Each row is followed by its class.
[  9  47   5   2 -20 -25   8  62  23 -18   2  -7  41  10  60  23  47   5
 -11   8  33   6  -5   9  12  12 -55  -8 -38  -5  -1 -11  27   5  -8  -2
  -4   5  12  30  -8  10 -11] | R
[-41  13 -55  -9  12  28 -53 -11 -18 -14 -22 -33 -38  14 -14  -1  52 -43
   2 -27  19  -4  11 -15 -11  -4 -44  19 -18 -22 -15   7  41  60  28  29
 -78  21  44   2 -45  16  13] | R
[-14  33  27  -1  29  37 -65 -39 -46 -15  -7 -12 -35  42  51 -38  -4 -19
 -10   6 -20  -3   1 -19  20  -6  -8 -23 -14 -19 -18 -34  15  68  15   9
 -12   9  35   4 -19  29  12] | L
[-10  50  10  12 -14 -11 -11 -25  -1 -15 -63   2  -1   4  16  13  40  14
  -9   6  12  11  20  11   6   6 -39 -32 -24   9   6 -36  34 -23 -24  10
  53  23  36   9 -21  31 -10] | L
[-51   8  41  21  11  27 -31   6 -27 -23  -7  18 -45  49  16  -2  -7  -9
 -20 -37 -25   0  22 -43   0  -2 -23   4  -4   2  -8 -23   0  66   2  31
 -27  32  18 -17  60  39  -1] | Z
[ -5  53  13 -10   6 -10 -13  25  17 -29   3  -1  20  14  41  18  14  12
 -13  12  11  24 -21  -1 -34   9 -40 -29 -13   6   1 -58   1  28 -18  -8
   6   4  22  24  17  45  -1] | K
[-50  32  13 -15  34   8 -35  12  -3 -31   6 -10 -23  26  24 -26  31 -22
  -6  -4 -12  -9  35 -20 -19  20 -32  -6 -10 -32 -34 -24  11  46  15  19
 -56  24  30   7   1  33  14] | R
[-62  40  39  -2  50   4 -31   2  -2 -11  31   3 -68   4  53  -4 -16 -34
  -7  14 -29  14   4 -15 -24  -2 -24  -9   1 -49 -62 -28  -5  96 -21  -6
 -43  -5  20 -22  47  32  20] | X
[-40  59 -17  11  31  20 -49 -32 -22 -23 -15  -4 -12   7  10 -35  34 -19
 -13 -21   1  -9 -10  35  -6 -22 -63  25 -10 -50 -12  12  28  47   7  13
   4  38   8 -13 -11  15  14] | J
[-22  27 -10  -4  28  29 -34 -18 -38   8  24   3 -24  13  33 -13  -2 -24
  -7  -5 -47  -4  15 -25 -19  -5 -16  -6  14 -11  18  -4  33  18  51  32
 -20   1  33  10 -10  39  37] | J
[-44  37  12 -13  35  20 -10 -58 -29 -13  -4  -2 -32  16  39  -1 -14 -39
  -4 -15  10 -13 -23   2 -36 -27 -20 -13  -7 -24 -27 -27  -4  93  21 -10
 -45   8  44 -30  25  37   5] | X
[-10  61  25   8 -38  -5  -7  62 -13  -7 -12   0  28   0  50   3  51   6
 -47 -26  14  25   0   7   4  10 -45 -21 -10  25  26  -8  15  23  -6  13
  25  10  41  25  -9  33   8] | J
[-19 -16 -24   6  20  21 -32 -33 -27 -21 -10   7 -45  30  32 -22  21 -27
  -7  -1 -15  -8  17 -18 -22   1 -33  -8 -30 -44 -17 -10  24  51  27  39
 -33  -2  27   6 -29  42  29] | R
[-34   7  12  13 -17  16   9  12   9 -24 -44  18   5 -16  -4  15  28   9
 -25 -23  19  -3  36 -15 -24  17 -26   4 -26  11  72 -44  15  -8 -13   8
  16   8  43   8  21  38 -23] | K
[-55  53  -1 -18  26  52 -74 -67 -18 -42 -26   1 -50  16 -19   1   4 -46
  12  -2   3  11  17   7 -20 -21 -42 -12 -23 -25 -16 -39  42  55 -21  35
 -25  26  38 -11   5  33  -3] | L
[ -7  59  31  -3 -14 -12 -34 -25   6 -36 -11  14   6  35 -15  29  -8   4
 -31   3  23  -2 -29   7 -16 -40 -48 -47 -21 -21  -8 -22  70  41 -39  34
   9  -2  24 -10  54  20  -8] | J
[  1  40  -9 -10  10 -33  -4   4   9 -17 -31 -33  19  20   7  19  15  20
 -22  -4  19  13 -38  26 -22 -18 -43   2 -30   7  30 -21  19  26 -27  59
   9  -4  19  17  13  65   2] | M
[ 20  76  22  -6   6 -13   2  42  30 -41 -15  12  -4  24  44  -4  -9  26
 -14  10  -9  37 -44  28   3  -9 -44 -18 -21  17 -33 -21  11  22 -19 -23
   0  -3   1  35  13  28 -38] | X
[ 11  47  -6  13 -12  -1 -11 -51  42 -55 -54  13  24  20  -1   9  27  39
 -30 -23  28  18 -14   5   0  -5 -61  -1 -35  19  33 -37  54  -1 -31  47
  26  29  21  34  13  40 -26] | M
[  5  29  -1   3 -24 -10   7  12  29 -45 -26   4  28  -6  18  35  38  16
 -14 -16  32   7 -26   4   0  25 -52 -26 -16   7  50 -34  28 -12 -51  15
  32   5  21  26  42  56 -11] | M
[-29  44  -8  -9  27  -6 -37 -20 -21 -44  -8  -2  -8   7   0 -17  24 -16
 -13 -37  12  -4 -31   0  -5 -25 -63   2  -9 -38 -14  -7  21  58  14  28
 -15  46  31  -2  47  38  19] | J
[-65  32 -33 -15  41  25 -54 -13 -16  -8   1 -14 -74   0  -4  -3  -6 -73
  19  24  -3   4   1  28 -27 -33 -42  13 -24 -79 -41 -13  41  73 -16  -9
 -41 -10  38 -27  26  20   4] | Y
[-54  12  47  -5  21  -4 -26  21 -17  14   0 -28 -45   9   6 -11  27 -26
 -21 -16  13  27 -32 -32 -15  17 -28   5   6 -42  -6 -26 -23  89 -21  34
 -37  -6  25  -8   6  39  23] | M
[-27  54  32   4  12 -20  -7  39  13 -21 -28  -2  56   4  55   7  52  36
 -38 -15  21 -16  32  -2   3   3 -52 -36 -15 -11  48 -34  43   7 -55  13
   8  15  29  15  -4  60   9] | R
[ 16  39  13  -8 -11  11  15  43  43 -37 -21  28  22 -28  12  31  15  23
 -26 -31  29  23  -2  10 -16  28 -39 -30 -13 -14  54 -30  47   4 -21  -2
  12  16  50  24 -15  39 -11] | J
[-27  50 -30   0  11  46 -40 -55   7 -26  -8   2 -28 -26  -2  -4  16 -35
  13 -17   2  23  -7   3  -2 -20 -64  14  -6 -48 -24   6  63  34   8 -14
  28  13  30   1 -24  14  -1] | J
[-56  22  17  -1  35  -4 -18  33  -1 -11  -6   0 -31   5  23  -9  24 -23
 -12 -23  -6   9   7 -10 -14   7 -45  12  -1 -38 -22 -18  10  59  -8  -3
 -54  33  34  -3  41  34  15] | Y
[-16  36  24   4 -34  11 -11  11   3 -22 -37   3  56  11  50  32  35  -2
 -34 -30  21   6  30  -4   1  -8 -58 -27 -14 -16  46  -7  71  13 -33  34
  25  14  25  -4  11  35 -26] | Z
[-12  14  34  -7 -27   7   3   3   5 -33 -30   8  17  -1  15  37  12   4
 -11 -14   7  14  22  -9 -31   7 -13 -41  -9  34  22 -33  32  11 -15  20
  19  23  29  10  18  19   4] | K
[-27  43  13  15  23  45 -20  11 -44   2 -21 -10 -11  16  31 -13  35  -2
 -10 -35 -11  20  -8 -27   4   4 -37  19  19   5  16  -8  29  49  26 -13
  -9  11  48   3 -22  47   3] | J
[-30  35  39  14 -41  19 -17 -22   7 -48 -65   6   4  20  22  56  40   5
 -15 -26  18  20  24   8 -11 -16 -52 -23 -34  41  29 -15  60   2 -35  32
  19  17  40  -7  19  56 -18] | L
[-29   7 -19   9  10  10 -51  21 -19 -25   5   1 -54  25  38 -11  29 -40
  11   6   7  14  -2  -9  -8  -2 -44   9 -36 -56 -29 -20  14  88   4  18
 -39  -4  21  -9 -11  42  10] | R
[-21  30  32   8   3 -14 -29  37   6 -14 -21  -4  20   0  34  38  15  34
 -16 -12   9   2   0  26  -8 -31 -43  -9 -26   6  47 -19  17   9 -47  22
  25   6  15 -19   3  69  11] | L
[-22  21 -28   2  41  46 -46 -26 -35 -33  15  10 -51  39  33   6   8 -38
  27  17  16   3  15  15 -17 -23 -41  28 -14 -12 -37  -7   3  39 -11  13
 -45  12   7 -11  23  -3   5] | X
[-49  46  -6 -25  36  41 -53 -24 -31 -24  -5  -6  -8  18   9  -8  15 -48
  -8  -3  10  -2  31   1 -20   4 -43   0  -6 -25 -20 -29  31  57 -28  10
 -33  40  44   0   5  10  14] | Y
[-52 -12  54   8  43   8  -4  18 -33  -5  32 -18 -38  27  28 -12 -17 -34
  -5 -14  -5 -23   9 -13 -22   7 -10  15 -22 -59 -46 -17 -20  90  35   2
 -19  26  33 -24  63   9  30] | K
[-20  51  48   3 -16 -46  12   9   6  -2 -48  -3  39   8  69  31  31  33
 -19 -23  -7  39 -15  -1 -23 -17 -48 -47   0   6  14 -29  42  38 -37  19
  30   8  30 -11   1  94   1] | L
[ 13  65   7  15 -10 -21  24   8  20 -20 -43   2  66  26  65  20  34  34
 -42 -25  24  13 -32  24   9 -10 -61 -21 -22  14  24 -17  33  12 -25  23
  25  19   5  27  27  47 -22] | Z
[ 18  17   0  10 -23 -37  15 -25   5 -16 -47   0  24  -5  17  22  31  22
 -11 -13  33   7 -15 -12   3   7 -50 -16 -21 -11  49 -33  20 -10 -23  24
  56  19  16  15 -11  33  -8] | M
[-14  18  55  15  -5 -27  -2  35  16 -21 -17 -10  21   2  35  23  22  24
 -33  -6   1 -11   5  -5  -9  26 -50  -9 -32 -27  45 -31  24   9 -26  28
  42   2  21   6  19  59   6] | M
[-65  10 -12  25  17  -4 -37  18  -6 -11  10 -22 -64  49  15 -40  -9 -28
 -14  -9 -21 -27  21  32 -32   8 -13   2 -54 -65 -52 -10 -11  84  23  20
 -33  23  27 -26  19  32  -3] | R
[  3  49  -2  25  14 -10  25 -17  19 -25 -40  12  27  26  92  29  36  20
 -16  25   2   6  50  39  -6 -19 -44   7 -25 -16   0 -10  52 -11 -24  26
  47 -11   6  -6  27  48 -12] | Z
[  3  37  43   4 -31 -36  17 102   3 -14  -7  13   2  29  42  34  16  28
 -29 -18   3  30 -15 -11 -23  43 -48 -23 -21  25  43 -46   2  30  -5  21
 -16  22  34  27  -1  43  -2] | M
[ 14  21  22   6 -27  -2  -3  11  -7 -23 -33  23  26   5  47   9  24   7
 -33   7   2  -6  16  -8   2  26 -45 -46 -24 -10  19 -30  33 -15   0   9
  57  15  25  16 -16  14  -8] | Z
[ -3  55  15 -10  -4  13  -3 -13  13 -15 -52   9  31 -11  44  31  27   7
 -26  -8  27  34  -3   6   0 -15 -34 -24  -4  13  35 -37  42  27 -61  -8
  19   5  37  11 -25  44  -8] | Y
[ 18  27  40 -15 -21 -14  39  39  15 -18 -34  34  55 -17  70  11  34   9
 -36  -7   7   6  49 -17 -10  36 -43 -48 -16 -14  58 -41  43 -44   2  -1
  25  13  54  50 -13  44  -5] | Y
[-22  31 -18 -23  49  -7 -34  -6 -37 -29 -14  -9  -6  17  54  -4  23 -23
  -5 -12 -19   1   5 -20 -33  -1 -67  -5  -6 -32  12 -16  42  62   6  43
 -55   9  33  18   2  79  30] | X
[-23  21 -34 -13  19  32 -76  -7 -50   7   0 -33 -23  22 -18 -14   7 -23
 -12 -27   5  -7 -17 -21 -17   0 -26 -30   6 -14  29 -12  46  56  18  30
 -44  27  57   6 -38  14  28] | J
[-13 -28 -16   5  12   8 -32  -2 -26 -13  21 -22 -15  -2  22  17  12 -20
  14   2   6   7   4 -17 -21  18 -42  16  -9 -42 -12  -7  19  53 -21  30
  12   9  14 -16   9  12  25] | M
[-48  12  12  -7 -15  19 -49  24 -29  -6  25  -5 -37   9  12  39  11 -48
   0  -8   5  19 -27 -22 -13  23 -40 -19  -2 -30 -36 -20  13  90 -36  -4
 -17   5  44 -39  15  29  17] | L
[-53   9 -10   9  20  37 -40 -47 -37 -26 -39  -8 -77  46 -25   2   6 -15
   2 -35   0 -11  36  -9 -23 -22 -10  16 -21  32  11 -19 -11  28  22  37
 -63  36  40 -14  22  34  -1] | L
[-23  66  19  -7   3 -21 -16  -5  -1 -37 -32  -5  33  22  46   9  29   5
 -29  -2  10   3  18   9 -17 -20 -55 -33 -25  -7  24 -36  52  23 -28  32
  12  24  29  21  31  38   7] | K
[ 28  50  21  -1 -23  -9   3  27  16 -18 -32   2  26   4  38   8  10  37
 -19 -10  17  34 -38  19   0 -22 -24 -45  -5   5  27 -19  33  -8   1 -16
  42   4  35   5 -17  26 -38] | J
[-13  39  -6  -1   2 -24 -26   0  -4 -37 -46  -4  23  32   2  14  15  18
 -21 -11   9 -20  14  24 -29 -25 -57 -23 -22 -12  16 -11  65   8 -25  38
 -14  22  25 -10  30  37 -28] | X
[-35  43  52  19 -28 -38  16  25   8 -20 -16  10  21  27  83  37  39   1
 -31   5   6   5  42   0  -9  -6 -48 -33 -39 -14   1 -14  46  40 -57  37
  27 -10  16  -1  31  61  18] | R
[-33  34   9 -23  29  12 -57 -18 -41 -30 -10  -4 -23  -2  35   8  21 -31
   6   9   3  -1   6 -21  -9  -5 -37 -31  -5 -27  12 -49  26  59 -12  17
 -37  15  41 -10  10  41  21] | L
[-44   4   4  -1  26  15 -33  20 -13 -31  15  -1 -33  -8  29  15  28 -62
   2   5 -20  -5  32 -15 -24  43 -57  24 -17 -71 -43  -3  26  79  -1  34
 -24   4   1  -8  30  33  34] | Z
[-39  -2  14   9   2  39 -61 -12 -58 -14 -46 -36 -18  12  -4   9  18 -10
 -13 -38  -4   7   1 -27  10 -31 -26   4  -6   6  26  -2  41  65  -7  35
 -34  19  33 -30   7  25 -20] | L
[-19  44  -8   4 -40 -22  12 -37  43 -16 -21  25  -4   6  27  50  14 -23
 -38  15  25   7 -23  10 -25  18 -43 -43 -38 -12 -13 -32  32  21 -34  22
  21  -7  24  -1  32  19  -6] | Z
[-21 -12  22   0  32  30 -15   8 -27 -10   7 -11 -28  19  16  -1  16 -21
 -15  -8 -18  17  -7 -43 -11  28 -15  14   5  -9 -18 -14  -7  52  14  26
 -35   9  14  13  17  14  26] | K
[-52 -19  18   8  15  25 -14  -2 -14  -4   1  -8 -42 -24 -10   6  11 -42
   5 -26  -5 -17  20 -17 -11  40 -39  -2 -30 -56 -23 -15  16  22  37   6
   3  36  59  -7  21  18  20] | L
[ -9  15   2   2 -31 -14  18  23   9 -34 -33  12  34  -6  29  55  42   2
 -13 -24  33  14  17  -6 -12   8 -68 -38 -22 -15  44 -22  67 -22 -28  17
  35  36  50  11  33  24  -2] | K
[-16  48  18  -7  -7 -58   8  15  27 -19  -1  29  16  -5  48  19  14  -2
 -24  34   0   2  16  -5 -17  22 -48 -38 -42 -49  -7 -47  36  32 -45  26
  29   1  16   5  -2  33  14] | R
[-53   5   9  -6  32  51 -69  42 -43 -13  30 -11 -39  27  33  -2   8 -41
 -14 -13  12  19  38 -11 -33   7 -36  25  -7 -46 -22 -27 -21 114 -44   0
 -41  10  44 -29  -3  44  22] | Y
[ 32   1  40   2 -16  -7  36  66  25 -61 -32  24  61   7  28  35  27  38
 -16 -34  28  18  12   3  -9  22 -55 -11 -29  -6  41 -26  38 -15  -9  22
  34  36  23  31  40  41 -24] | K
[ -5  24  55   6  -1  -7 -12  -7   6 -50 -55  25  24 -15  31  20  34  31
 -26 -16   7   3  18 -22  16   3 -44 -13 -22   7  49 -38  39   6 -42  32
  21  23  15   6  19  51  -3] | L
[ 13  26  25  10 -16 -15  -9  63 -17 -27 -25   9  52  15  46   6  42  32
 -32   6   4   6  10  -9   3  15 -43  -9 -21   2  21 -29  27  35 -33  21
  17  -3   4   6 -20  42 -16] | R
[-69  60  15 -15  25  10 -65   4 -43 -20 -31 -24   9  28 -20 -18  17 -38
 -24 -15   7 -15 -15  18 -10 -14 -60   2 -20 -29   1 -21  30  67 -42  23
 -28  44  21 -11  33  20  -9] | Y
[-48  21   8  22  57  23 -47 -17 -46  -9 -13 -28 -48  22  16 -27   8 -11
  -6  -2 -12   1  10   0 -16 -27 -34  48 -19 -40 -40 -21 -13  97  14   6
  -4  21  12 -25   3  20  16] | K
[  3  30  52   2 -16 -37  28   9  -9 -25 -47  38   3  -1  76  45  17   8
 -43  13 -10  34  20 -25 -16  37 -37 -43 -22  -1  22 -48  26  36 -50  48
  36  10  32   4   0  51   9] | X
[-53  37  20   4  57  38 -53 -22 -37 -35 -13 -21   7  28  -1 -23  33 -16
 -22 -24  10 -34  20 -15 -13  -6 -61  43 -20 -32  14 -29   5  52  18  22
 -33  42  21   1  27  28  11] | K
[-45  11 -12   6  41  69 -83  -3 -33 -20  -2 -33  -7 -10  -7 -42  20 -13
   3 -34  11   9  11 -18  -1 -29 -40  45   0 -29  10 -15   9  76  -6  -8
 -20  21  10  -5 -11   6 -14] | K
[-22  45  21  13 -43  14  -1 -21  14 -36 -41  22   6  24  79  36  23 -12
 -26 -10  20  11  31  29 -16 -43 -39 -25 -39   4  38 -11  36  15 -19  26
  21 -14  18 -11  25  53 -24] | Z
[-57  14  16   8  18  27 -52 -18 -27 -28 -11  20 -81  32 -19   2   7 -32
   1 -10   0 -17  15   6 -22   0 -27   5 -23 -37 -28 -35 -12  53  11  13
 -27  27  46 -45  21  41  10] | L
[ -7  64  -9 -39  60  38 -53 -28 -21  -5   0 -30 -27  10 -22 -15  15 -22
   0   5  28 -14 -21 -19  -5  -1 -41 -10   7 -29   4 -22  25   4  49 -18
 -57  23  54  26 -61 -23  14] | J
[-42  30  18   8  52  -9 -31  16 -53 -25  -5 -13 -34  21  58 -10  13 -23
  -6  12 -22 -10  33   5 -18  12 -43  16 -10 -56 -45 -20  -3  87 -15  12
  -8  26  21 -35  27  37  15] | X
